Below is a small trained network, with its code and all its weights. Each question gives an input and a class and asks what happens when units are switched off, that is, made to give their printed mean instead of their output.

import numpy as np


def w(rows, s, z=0):
    codes = np.array(rows[::2]) - 128.0
    scale = np.full(codes.shape[1], s)
    scale[-1] = z or s
    return codes * scale


def f(y):
    return np.maximum(y, 0)


def log_softmax(a):
    a = a - a.max(-1, keepdims=True)
    return a - np.log(np.exp(a).sum(-1, keepdims=True))


def net(x, mask):
    res = np.array(x, float).reshape(1, 6) / 4 @ E
    y = f(res @ A[0][:, :-1].T + A[0][:, -1])
    res = res + np.where(mask, y, B[0][:, -1]) @ B[0][:, :-1]
    return log_softmax(res[-1] @ U[:, :-1].T + U[:, -1])


A, B = {}, {}
E = w([
[198,162,4,193],'x0',
[154,142,140,113],'x1',
[142,52,47,57],'x2',
[121,124,125,132],'x3',
[117,122,123,134],'x4',
[72,188,60,67],'x5',
],0.012)
A[0] = w([
[159,74,80,140,140],'N0',
[197,110,218,119,138],'N1',
[84,117,90,129,128],'N2',
[138,87,185,78,175],'N3',
[143,228,121,191,128],'N4',
[68,144,99,73,145],'N5',
[161,76,153,166,220],'N6',
[131,146,160,23,140],'N7',
[97,170,105,97,153],'N8',
[55,158,207,134,189],'N9',
[190,49,168,188,255],'N10',
[139,123,151,74,146],'N11',
[190,75,52,97,83],'N12',
[169,114,127,145,106],'N13',
[70,194,90,91,188],'N14',
[106,169,165,118,166],'N15',
[101,2,133,49,201],'N16',
[154,161,53,229,186],'N17',
[190,120,45,126,129],'N18',
[82,185,228,96,173],'N19',
],0.014,0.0054)
B[0] = w([
[41,161,142,153,182],'N0',
[91,113,129,190,205],'N1',
[124,123,118,99,161],'N2',
[96,111,68,153,203],'N3',
[214,163,215,145,225],'N4',
[165,111,75,64,195],'N5',
[76,87,157,197,192],'N6',
[158,100,58,85,198],'N7',
[161,148,103,75,182],'N8',
[5,159,179,119,233],'N9',
[123,29,208,183,227],'N10',
[137,124,75,123,168],'N11',
[3,148,123,86,206],'N12',
[116,93,138,140,151],'N13',
[179,178,112,52,216],'N14',
[115,144,150,92,181],'N15',
[119,55,4,170,243],'N16',
[173,156,228,156,254],'N17',
[64,170,192,82,220],'N18',
[67,173,147,60,243],'N19',
],0.023,0.015)
U = w([
[2,69,195,105,230],'0',
[55,251,108,47,213],'1',
[146,110,221,183,125],'2',
[198,212,180,72,52],'3',
[50,96,65,215,78],'4',
[113,81,76,34,1],'5',
],0.0079,0.0036)

Each question gives the input, the list of numbers given to net, and the class t.
The units are the neurons (one row each of A and B). Each row of codes is followed by its name. A weight is (code - 128) times the scale printed after its matrix; where a second scale follows, it is the last column's (A, B and U).
mask holds one flag per neuron, in row order. A switched-off neuron (its flag False) gives its mean, the last column of its row in B, instead of its output. The means were averaged over made-up inputs and are rounded, as every weight is.
A unit's drop is (log p(t) with every unit on - log p(t) with that unit switched off) / (log p(t) with every unit on - log p(t) with every unit switched off).
The circuit of an input: a set's keep is (log p(t) with only the set's units on - log p(t) with every unit switched off) / (log p(t) with every unit on - log p(t) with every unit switched off). Starting from the 12 units with the biggest drops (on a tie, the unit counted first), units are removed one at a time, each time the one whose removal leaves the highest keep (on an exact tie, the one counted first), for as long as the keep stays at least 0.8.
units of the circuit, in order: the units of the circuit, biggest drop first
unit that matters most: the unit with the biggest drop
top k neurons: the k neurons with the biggest drops, biggest first
drop when u is switched off: that unit's drop, to one decimal
input [1,0,-6,-6,-1,-8], class 2: units of the circuit, in order => [N12 N4]
input [1,-2,-7,4,1,-2], class 2: units of the circuit, in order => [N4 N12]
input [-7,-3,3,-2,-2,0], class 4: units of the circuit, in order => [N16]
input [-8,2,-2,-6,-7,1], class 1: top 2 neurons => [N10 N19]
input [5,3,0,5,-1,-3], class 2: top 3 neurons => [N17 N9 N19]
input [-8,-1,-1,-3,-3,1], class 1: top 2 neurons => [N10 N19]
input [0,-2,0,-4,0,5], class 1: top 2 neurons => [N16 N10]
input [1,7,-5,0,4,-4], class 2: top 2 neurons => [N12 N4]
input [8,8,-1,1,-8,2], class 3: top 2 neurons => [N17 N4]
input [2,3,-4,4,1,4], class 3: drop when N12 is switched off => 0.0
input [4,4,-3,-2,-2,0], class 2: drop when N14 is switched off => 0.1
input [-7,-4,2,-2,6,-1], class 4: drop when N16 is switched off => 0.4
input [0,-5,2,2,7,3], class 5: top 2 neurons => [N9 N19]
input [6,-8,-6,3,-6,1], class 3: unit that matters most => N10
